(33) [ -4 -19   0  -6   3  13  17  -9  -2 -13  -6  16  -6  -8 -19  14  -3  -3]
(33) [ 15  28  23  29 -21 -23   7  -2  18  -1 -20  14  10   7   4 -11   1  13]
[ -5  -2  -5  -5   5   7 -10  11  -3   7   3 -10  -3   0   9  -7   1  -2] -> (33)
(24) [  6 -12  11   8  22   6  -7 -10   1   5   5  -8   3   1   9  11   1  -4]
(10) [ -7 -16  -2   3  13 -12   3   0  11  -4  -4  19  11   3  -1  -2  15  -1]
(25) [-16  36 -16  -4 -21 -13  -3  -6  18  19 -11  -6  -7 -12   9  11  43  -2]
(37) [  0  -6   1  24   8  -4  10  -9   9 -20  10 -10  11  -2   0  -6   1  -3]
(21) [ 2  0 -6  9  1 12 -4 -7  0 -1 -8  5  9  3 -5  4  6  9]
(9) [ 28   7  34  -7   2  -4   1   6 -23 -15   7  22 -20  11 -12 -23   2 -14]
(37) [ -3  -4 -10  -5   9  -5   6  -1  -5   1   6  -2   7   2  -6   4   6   4]
(17) [  5   0  -2   7   2  -4  15   3   3  14  -8 -11   5 -24   3 -11 -12  -6]
(36) [ 2 -2 -1  0  3 -1  0  3  0 -3 -3 -4  4  0  4  3  6  3]
(25) [ 7 -3 11  0 13  0 13  8 -6 -3  3  4  3 -5  3 -1 -7  0]
[ -4  -5 -18 -10  10   2 -17  17 -12   6  17 -22  -4   8  18  -4   4   1] -> (33)
[-7 -4  7  5  6  7 12 -3 -4  8  0 -1 -6 -5  5  0  7 -1] -> (21)
(20) [-14  -5  -1  20   2  -4   4   3   3   6  11  21  14  -5 -12  22 -10  10]
[  8   2  -3  -5 -11   3   1  -2  -7 -22   3  15  -7  23   1   5  -6   5] -> (17)
(36) [  9  -2  -3  -3  -4   5   3  -2  -4   9   6  -1 -13  -7  -9   2 -11   2]
[ 10  -8  -3  22   6 -19   2 -19  35 -18   8  11  13  13   1   8 -10 -13] -> (37)
[ 19   4  26  -8   7  -3   0   2 -21 -13   8  11 -17  12  -7 -18  -7  -7] -> (9)
[ 1  3  5 -1  0  0  2  2  4  1  0 -4 -1 -3 -3  5 -6  0] -> (21)
[  8  16 -11   0   0 -17 -30  24   0  25  26 -35   1  19  31 -15  15   5] -> (33)
[  4  13  -7   1  -1  -5 -10   6   2   7   7 -15   1   5  10  -6   0  -1] -> (33)
[ -9 -17 -23 -17   9  17 -18  15 -18  15  24 -28 -12   2   9   5   3  -4] -> (33)
[  1 -11  -5   2   6   3  -3   5  -4  -1   6  -4   0   8  -4  -2  -8  -3] -> (25)
[ 33   4  31  -2   2  -6  -2  10 -31 -17   7  23 -20  13 -10 -19   1  -6] -> (9)
[-3  4  2 -5  2  4  2  5  3 -9 -8 -2 14  2 13 -8  6  6] -> (36)

(86) [  6   3  11  -7  -6  -7  -7   3  -3   7   0 -14   5  -1 -17  -3  -4  -1]
(80) [  6   3  -7   2   0  16 -14 -17   6  -1  -5  -2 -10  -3   2   1   1 -10]
(76) [ -4 -18  10 -12  -2   1  -5   0  -4 -15  -2   0  17 -12 -15 -29  -6 -17]
(80) [-15   3  -3  10  -7  15 -11  -3  -4  -4  10  -9  -5   2   6   0  -3  17]
(79) [  3   3  -3  -8  -2  -4 -12  -5 -10  15   4 -13  -4  -6 -12   0   0  -6]
[ -9  -7  13  21  10   9  18  -5  10 -21  -3  17  -3  -9  20  -5  -1  10] -> (79)
(76) [ -4  -8   0   0 -17 -17 -12  12   7   3   5  -2  -1   7   1  -5   8  -2]
(83) [  1  12 -24 -17  12 -14   4  -4   2  -7   0   3   3 -10  11  11  -1  18]
(77) [ 14 -17  -1  -7 -17  -5  -7  15  -6  -2   8   3 -16  22 -23   9   6  19]
[ -2  -4 -16   1  -3  -4   0   3  -3   2  13  -3  10 -10   6  -7  -6   0] -> (86)
[-24  -2  -7  -4   5  -7  -2 -21   3  -2   4  18  -2   1  23  -5   9   4] -> (86)
[-1  8 -1  8 -3 -5  1  3  0 12  1 -4 -7  6 12 12  8  9] -> (76)
[  7   1   7   0 -12  -7  -1   6  -6  -3   6  -9  -3   7   3  -4   0   7] -> (86)
(86) [-22  10  13 -19  -5  -9 -11 -23  -9   5   3  -9  -4  -3 -20 -25   7   5]
[ -4   4   2  -1  -2   3  15   4  10 -15  -2   9  13   7   4  -5  -6  11] -> (79)
[  1  20   2   5 -19 -16   2 -13  20 -23 -11  11  -8  -3   1  -1 -15   4] -> (77)
[ 12   2  -1   4  11 -12  12   2   9   9 -13  -1   4  -3  -1   5  11  -8] -> (80)
[ 10  -6  -5 -11   0   8  -7   3   5  -4  -4   1   6   5 -12 -14  -9   4] -> (76)
[ 11  -3   0 -11   7  12   1   0  -3  -3  -9   8   7  -6 -18 -12 -24   0] -> (76)
(79) [ -4  12 -11 -22 -20  -6   0  14  -2   3   0  -8  18  15  -6  -1  -2   1]
[  1  -2  -3  -9  -2   1  -3   2   3  -2  -5  -4   3   4 -10  -9  -6  -4] -> (76)
[ 10  -5  -1 -11   6 -10  10   7  12   1   2  12 -21 -10  12  -2   9  -9] -> (80)
[  2  -6   4   7   9   4  -2  -6  -7   0  -1   2  -6 -11   4   1   0  -3] -> (79)
[ 13   5  -5 -15  18  20   5  -9   5   2 -11  -2   1  -1 -13   0 -25  11] -> (76)
[-16 -14  13   4  -4  -7  -2   0  -3 -12   7   5   9 -17   4 -14  13 -22] -> (76)
[-16   1  -1  -1   6   3   4  -9   4  -3  -1   9  -1   2  15   5   7  -6] -> (86)
[-16 -39  12 -13 -32 -16 -20  15   6 -27  11   4  24  -8 -18 -48  -1 -27] -> (76)
[-19  21   4  23  10  13  -4  -8  15  23  -3   9  12 -31  16 -19  32  -6] -> (77)
[  1   5   8 -12   4  -8   6  -3   6  -8   0  -3  11 -11   9   3  -5 -10] -> (77)
(77) [  9 -10  -4  -3 -29 -16  -7  10   7   0   4   9 -22  17 -17  -3  11  23]
[  6  -3  -4  -2 -15  -9  -9  19  12   2  -6  -3   4  15  -6  -8  -3   6] -> (76)
[-14   4 -11  28  -5  23 -13   0   1  22   5   1 -15  -1   1 -13  31  21] -> (77)
[  2  17 -35 -20   5   2   9  13   2   7   2   1 -10  -5  13   6 -22   2] -> (83)
[ 3 -3  0 -8  0  7  3  1  1 -1  0  0 -1  0 -8 -3 -3  3] -> (76)
[  6  -5  -4  -6  -9   3  -6   6   5   0  -2  -2   2   4 -12  -8  -9   8] -> (76)
[ -1  -2   7  14   6   6  12  -2   4 -12  -1  13  -1  -4   7  -3   1   4] -> (79)
[ 17  -8 -25   0 -11 -10  -5  20 -16  12  13 -10  17  -4  -4 -19 -18  10] -> (86)
[-4  3 -3  3 -4  0  9  3  3 -5  2  4  5  6 -1  0 -3  2] -> (79)
[  4   1   7   4   4   1   2  -7  -2  -6   2  -1 -10  21   3  -4   1  -4] -> (86)
[ 0  0 -2 -6 -5 -3 -1  3 -2 -1  0 -3  3  2 -4 -2  0  0] -> (79)
[  0  -5  16   9   4 -25 -13 -21   1 -14  -5  12  28 -20  -1   8  37  29] -> (83)
[-10   4 -15  11  13 -19  -5  14   9  12 -14 -11  14  -2 -10  -3  12  12] -> (80)
[ -1   3  -3   3 -12 -11  -3   6   4  -2   4  -5  -4   6   3  -1   6   1] -> (76)
[ -2  21   7   7  -6  -1  -2  -7  21   2  -8  14  -2 -18   7  -9  13   4] -> (77)
[-8 -7 -8 12  2 13 -5  3 -7 12  0 -6 -6  6 -2 -4  5  5] -> (77)
[ 19 -14  25 -15  -5 -13  33   4 -16 -16   8  15   7   0  -3   0   0 -18] -> (80)
[ 12   6   3 -10   2 -11   4   9   5   4  -1   9   3  -6  -1  -1  -4   4] -> (80)
[-5  1 -5 -4  5  0 -4 -8  3 -2  4 -5 10 -7 -6 -1  0 -8] -> (86)
[ -9   1  -7  -6   7   2   0   7  -6  -2  -1   3  10 -14  -6 -11  -6   7] -> (86)
[  2   1   3  -5  21   3  -7 -12  17  -6   6 -15   9 -22 -21  21   3 -37] -> (86)
[  3   5  -3   6   4   0  12  -4  -3  -7   8  -2  -8  19  12   5   5 -13] -> (86)
[ 16  -3  -4  -3  -8   0   1 -13  13  -3  15 -12  -1   3   9  13   5 -20] -> (86)
[  0  -6   1  -9  -6  -3  16  -7   3 -13   3   0  -2   3  -5  -4 -20 -12] -> (80)
[ 15  -1   6   6  -6   9  -4  19  14   1 -19  13  -4 -12  -9  23  -2  14] -> (86)
[ -1 -11  24  14  -3  -7 -11 -11  -1  -3  -9   1  14  -3  -9 -10  20   2] -> (83)
[ 0  1  3  0  3  4  8 -4  8 -5 -5  7  2  1  7  2  1  7] -> (79)
